Below is a small trained network, with its code and all its weights. Each question gives an input and a class and asks what happens when units are switched off, that is, made to give their printed mean instead of their output.

import numpy as np


def w(rows, s, z=0):
    codes = np.array(rows[::2]) - 128.0
    scale = np.full(codes.shape[1], s)
    scale[-1] = z or s
    return codes * scale


def norm(h):
    return h / np.sqrt((h * h).mean(-1, keepdims=True) + 1e-5)


def f(y):
    return y / 2 * (1 + np.tanh(0.7978845608 * (y + 0.044715 * y**3)))


def log_softmax(a):
    a = a - a.max(-1, keepdims=True)
    return a - np.log(np.exp(a).sum(-1, keepdims=True))


def net(x, mask):
    res = np.array(x, float).reshape(1, 2) / 4 @ E
    u = 0
    for l in range(2):
        y = f(norm(res) @ A[l][:, :-1].T + A[l][:, -1])
        res = res + np.where(mask[u : u + 16], y, B[l][:, -1]) @ B[l][:, :-1]
        u += 16
    return log_softmax(norm(res)[-1] @ U[:, :-1].T + U[:, -1])


A, B = {}, {}
E = w([
[214,7,225,162],'x0',
[104,68,57,237],'x1',
],0.0017)
A[0] = w([
[123,137,101,201,223],'L0N0',
[131,174,116,235,111],'L0N1',
[52,46,160,151,236],'L0N2',
[91,4,79,195,111],'L0N3',
[249,92,224,143,105],'L0N4',
[126,71,115,251,81],'L0N5',
[119,115,127,52,152],'L0N6',
[51,152,129,25,107],'L0N7',
[175,217,135,51,188],'L0N8',
[234,27,176,131,194],'L0N9',
[121,74,71,229,173],'L0N10',
[123,38,106,253,94],'L0N11',
[205,176,151,56,90],'L0N12',
[80,45,168,49,77],'L0N13',
[94,46,180,225,251],'L0N14',
[143,78,208,123,136],'L0N15',
],0.0055,0.0028)
B[0] = w([
[57,180,77,134,179],'L0N0',
[32,65,82,151,142],'L0N1',
[43,163,146,9,184],'L0N2',
[194,124,64,7,185],'L0N3',
[97,225,141,135,226],'L0N4',
[209,114,10,53,171],'L0N5',
[190,165,151,146,149],'L0N6',
[210,131,175,171,168],'L0N7',
[146,73,61,165,203],'L0N8',
[81,158,88,158,255],'L0N9',
[93,128,45,33,196],'L0N10',
[161,90,55,20,193],'L0N11',
[214,118,61,23,159],'L0N12',
[144,87,169,53,132],'L0N13',
[93,158,163,2,226],'L0N14',
[133,175,134,130,177],'L0N15',
],0.0039,0.0044)
A[1] = w([
[65,155,77,87,140],'L1N0',
[104,125,94,174,22],'L1N1',
[229,166,77,99,152],'L1N2',
[115,223,2,119,160],'L1N3',
[149,174,80,91,191],'L1N4',
[130,151,203,119,4],'L1N5',
[134,58,166,108,35],'L1N6',
[164,148,168,118,80],'L1N7',
[205,99,130,135,83],'L1N8',
[205,136,97,144,89],'L1N9',
[226,132,119,134,142],'L1N10',
[77,161,198,168,183],'L1N11',
[135,157,125,156,4],'L1N12',
[232,177,37,78,191],'L1N13',
[167,211,100,208,77],'L1N14',
[90,29,114,119,176],'L1N15',
],0.0063,0.0029)
B[1] = w([
[59,79,186,220,198],'L1N0',
[253,94,141,143,114],'L1N1',
[158,104,229,189,198],'L1N2',
[160,30,157,171,254],'L1N3',
[124,131,206,190,208],'L1N4',
[92,63,154,83,113],'L1N5',
[177,183,69,103,102],'L1N6',
[86,58,191,138,128],'L1N7',
[168,109,238,135,130],'L1N8',
[176,165,221,185,143],'L1N9',
[156,120,230,208,162],'L1N10',
[32,90,79,47,141],'L1N11',
[93,127,48,98,110],'L1N12',
[245,113,239,227,249],'L1N13',
[213,179,144,36,158],'L1N14',
[103,152,83,179,131],'L1N15',
],0.0041,0.0057)
U = w([
[119,207,57,146,3],'0',
[47,81,46,184,248],'1',
[197,178,218,178,253],'2',
[105,98,53,14,253],'3',
[150,198,68,144,3],'4',
[126,255,106,127,3],'5',
[75,190,174,79,253],'6',
],0.0064,0.0029)

Each question gives the input, the list of numbers given to net, and the class t.
The units are the neurons (one row each of A and B). Each row of codes is followed by its name. A weight is (code - 128) times the scale printed after its matrix; where a second scale follows, it is the last column's (A, B and U).
mask holds one flag per neuron, layer by layer. A switched-off neuron (its flag False) gives its mean, the last column of its row in B, instead of its output. The means were averaged over made-up inputs and are rounded, as every weight is.
A unit's drop is (log p(t) with every unit on - log p(t) with that unit switched off) / (log p(t) with every unit on - log p(t) with every unit switched off).
most important unit: the unit with the biggest drop
k most important neurons: the k neurons with the biggest drops, biggest first
k most important neurons of layer l: the k neurons of layer l with the biggest drops, biggest first
drop of u: that unit's drop, to one decimal
input [5,3], class 3: 2 most important neurons : (L0N14; L0N11)
input [6,0], class 6: most important unit : L0N14
input [7,-6], class 6: 2 most important neurons of layer 0 : (L0N5; L0N3)
input [7,0], class 6: 2 most important neurons of layer 0 : (L0N14; L0N2)
input [5,-5], class 6: 3 most important neurons : (L0N5; L0N3; L0N11)
input [6,1], class 6: 2 most important neurons : (L0N14; L0N2)
input [7,1], class 6: 2 most important neurons : (L0N14; L0N2)
input [-3,0], class 4: 2 most important neurons of layer 1 : (L1N13; L1N14)
input [-2,0], class 4: 4 most important neurons of layer 0 : (L0N14; L0N3; L0N5; L0N2)
input [6,6], class 3: drop of L0N14 : 0.1
input [4,-3], class 6: drop of L0N5 : 0.2
input [-6,1], class 1: drop of L0N12 : 0.2
input [-7,1], class 1: drop of L0N12 : 0.2
input [5,-1], class 6: most important neuron : (L0N14)
